Each row has a name. Each question is about the rows just above it.

[0.75,-8.02,1.03,-1.67,4.71,0.80,-1.14,1.48,-2.03,-0.72,0.91,-1.70,-3.74,0.14,0.34,-0.09,0.90,1.90,-0.88,-4.08,3.36,-1.30,1.60,1.44,4.89] = (118)
[-1.28,-0.58,0.05,3.33,1.79,3.09,-5.51,-2.12,-3.60,-1.88,-4.24,-4.52,-5.95,-4.04,-3.24,-0.50,1.67,-1.42,3.76,-2.06,2.77,-1.45,-0.07,0.23,3.75] = (144)
[4.42,-2.40,6.60,-1.03,5.22,2.42,2.85,-0.48,-5.38,5.93,-0.92,-1.77,-0.81,0.73,3.03,0.12,-3.42,0.72,-6.14,-1.33,-3.48,5.09,-2.20,-6.47,6.91] = (175)
[-0.77,0.27,0.27,-2.51,-2.20,-2.39,-1.61,0.30,-4.26,-0.96,-2.93,-6.00,-1.97,-1.74,-0.02,-5.17,4.19,0.70,-6.22,-3.68,-4.52,-7.43,-3.04,-2.39,-0.14] = (122)
[1.42,-0.27,3.54,2.52,5.63,2.74,-2.71,-0.40,5.93,-3.67,1.64,5.02,-4.32,1.41,-1.85,0.40,2.95,4.34,-0.22,-1.35,-4.68,4.87,-3.52,-3.42,-0.06] = (210)
[-1.29,-0.58,0.05,0.49,2.32,-0.48,2.72,-1.17,2.87,0.58,-2.37,2.51,-4.13,-5.15,-3.47,8.75,-4.34,5.64,-2.48,-4.45,5.09,-1.20,-5.22,-4.50,0.89] = (132)
[-2.33,-3.46,2.89,-2.81,2.55,0.86,-1.21,-1.71,3.75,7.50,-7.54,-4.30,-2.17,-4.11,0.57,-1.24,-6.63,1.39,2.68,0.16,4.06,0.61,-4.34,-6.08,-2.73] = (164)
The rest of the row after [1.64,5.02]:
[-4.32,1.41,-1.85,0.40,2.95,4.34,-0.22,-1.35,-4.68,4.87,-3.52,-3.42,-0.06]
How many entries does [-0.77,0.27,0.27,-2.51,-2.20,-2.39,-1.61,0.30,-4.26,-0.96,-2.93,-6.00,-1.97,-1.74,-0.02,-5.17,4.19,0.70,-6.22,-3.68,-4.52] have?
21
How many entries does [0.75,-8.02,1.03,-1.67,4.71,0.80,-1.14,1.48,-2.03,-0.72,0.91,-1.70,-3.74,0.14,0.34,-0.09,0.90,1.90,-0.88] have?
19
After [2.87,0.58], its row goes on with
[-2.37,2.51,-4.13,-5.15,-3.47,8.75,-4.34,5.64,-2.48,-4.45,5.09,-1.20,-5.22,-4.50,0.89]
Go on from [-1.29,-0.58,0.05] to the end of its row.
[0.49,2.32,-0.48,2.72,-1.17,2.87,0.58,-2.37,2.51,-4.13,-5.15,-3.47,8.75,-4.34,5.64,-2.48,-4.45,5.09,-1.20,-5.22,-4.50,0.89]

